Below are the code and all the weights of a small trained network. Each question names an input and a class and asks about switching units off, where a switched-off unit gives its printed mean instead of its output.

import numpy as np


def w(rows, s, z=0):
    codes = np.array(rows[::2]) - 128.0
    scale = np.full(codes.shape[1], s)
    scale[-1] = z or s
    return codes * scale


def f(y):
    return np.maximum(y, 0)


def log_softmax(a):
    a = a - a.max(-1, keepdims=True)
    return a - np.log(np.exp(a).sum(-1, keepdims=True))


def net(x, mask):
    res = np.array(x, float).reshape(1, 8) / 4 @ E
    y = f(res @ A[0][:, :-1].T + A[0][:, -1])
    res = res + np.where(mask, y, B[0][:, -1]) @ B[0][:, :-1]
    return log_softmax(res[-1] @ U[:, :-1].T + U[:, -1])


A, B = {}, {}
E = w([
[211,121,129,106,44,200,47,152,110],'x0',
[180,89,71,236,109,102,87,150,208],'x1',
[129,124,210,70,99,141,99,69,53],'x2',
[126,34,220,174,83,97,153,101,192],'x3',
[152,114,168,107,171,254,72,137,109],'x4',
[71,17,139,88,42,197,171,93,90],'x5',
[79,211,155,82,192,154,166,105,64],'x6',
[143,138,193,62,162,183,125,128,186],'x7',
],0.0088)
A[0] = w([
[76,128,121,78,112,148,153,118,37,95],'neuron 1',
[189,124,79,124,115,185,69,171,118,99],'neuron 2',
[138,135,154,100,201,128,139,172,127,254],'neuron 3',
[105,127,80,146,138,80,146,110,148,224],'neuron 4',
[155,147,115,80,63,75,122,154,114,43],'neuron 5',
[111,8,136,141,91,160,144,117,174,101],'neuron 6',
[125,114,97,172,76,58,157,126,101,123],'neuron 7',
[141,86,178,58,36,202,137,112,97,112],'neuron 8',
],0.012,0.0038)
B[0] = w([
[175,140,219,94,201,186,50,63,56,232],'neuron 1',
[66,189,50,108,122,97,169,214,199,200],'neuron 2',
[118,154,139,139,151,50,138,50,181,202],'neuron 3',
[118,138,75,144,218,200,124,222,108,208],'neuron 4',
[112,83,152,127,57,1,139,95,121,160],'neuron 5',
[173,47,193,155,61,78,91,22,161,224],'neuron 6',
[146,61,77,145,97,89,74,144,110,210],'neuron 7',
[131,112,88,134,208,117,32,89,56,249],'neuron 8',
],0.0097,0.014)
U = w([
[144,73,147,141,26,86,142,111,182,209],'0',
[148,140,216,90,192,142,100,77,80,149],'1',
[79,210,81,105,178,125,254,191,187,252],'2',
[167,70,163,144,108,146,158,174,122,9],'3',
[137,153,157,115,67,216,218,162,99,2],'4',
[124,126,48,152,168,139,104,178,100,138],'5',
],0.0099,0.0044)

Each question gives the input, the list of numbers given to net, and the class t.
The units are the neurons (one row each of A and B). Each row of codes is followed by its name. A weight is (code - 128) times the scale printed after its matrix; where a second scale follows, it is the last column's (A, B and U).
mask holds one flag per neuron, in row order. A switched-off neuron (its flag False) gives its mean, the last column of its row in B, instead of its output. The means were averaged over made-up inputs and are rounded, as every weight is.
A unit's drop is (log p(t) with every unit on - log p(t) with that unit switched off) / (log p(t) with every unit on - log p(t) with every unit switched off).
The circuit of an input: a set's keep is (log p(t) with only the set's units on - log p(t) with every unit switched off) / (log p(t) with every unit on - log p(t) with every unit switched off). Starting from all 8 units, units are removed one at a time, each time the one whose removal leaves the highest keep (on an exact tie, the one counted first), for as long as the keep stays at least 0.8.
circuit, biggest first: the units of the circuit, biggest drop first
most important unit: the unit with the biggest drop
top k neurons: the k neurons with the biggest drops, biggest first
drop of u: that unit's drop, to one decimal
input [6,1,-5,-4,5,-4,-4,-6], class 2: most important unit -> neuron 2
input [-2,-7,-8,-3,-5,-3,3,-5], class 2: top 2 neurons -> neuron 8; neuron 6
input [-5,3,6,0,-1,0,-1,-1], class 5: circuit, biggest first -> neuron 6; neuron 1
input [1,-1,7,-6,-3,-2,-5,-3], class 0: circuit, biggest first -> neuron 5; neuron 8
input [0,-1,-3,-2,0,1,-8,-6], class 0: top 4 neurons -> neuron 8; neuron 6; neuron 1; neuron 5
input [-1,5,5,-8,-6,-6,0,3], class 2: circuit, biggest first -> neuron 8; neuron 1
input [-5,0,3,4,6,0,-6,6], class 0: top 2 neurons -> neuron 1; neuron 6
input [3,8,6,-6,3,6,-3,4], class 5: top 2 neurons -> neuron 8; neuron 2
input [0,7,-6,2,6,-4,-6,2], class 0: top 2 neurons -> neuron 6; neuron 8
input [-7,3,2,4,8,5,0,-5], class 0: top 2 neurons -> neuron 6; neuron 1
input [5,3,3,3,4,0,3,-2], class 5: top 2 neurons -> neuron 1; neuron 2
input [-1,7,3,5,-4,-3,3,0], class 5: top 2 neurons -> neuron 4; neuron 6
input [-3,-2,3,-3,5,-2,-5,-3], class 2: drop of neuron 6 -> 0.3
input [-5,-5,-8,-8,5,-2,-1,-6], class 2: drop of neuron 8 -> 0.2
input [0,6,-5,7,-8,-5,1,-6], class 5: most important unit -> neuron 4
input [-7,-8,1,7,-1,-5,-7,0], class 0: drop of neuron 2 -> 0.3
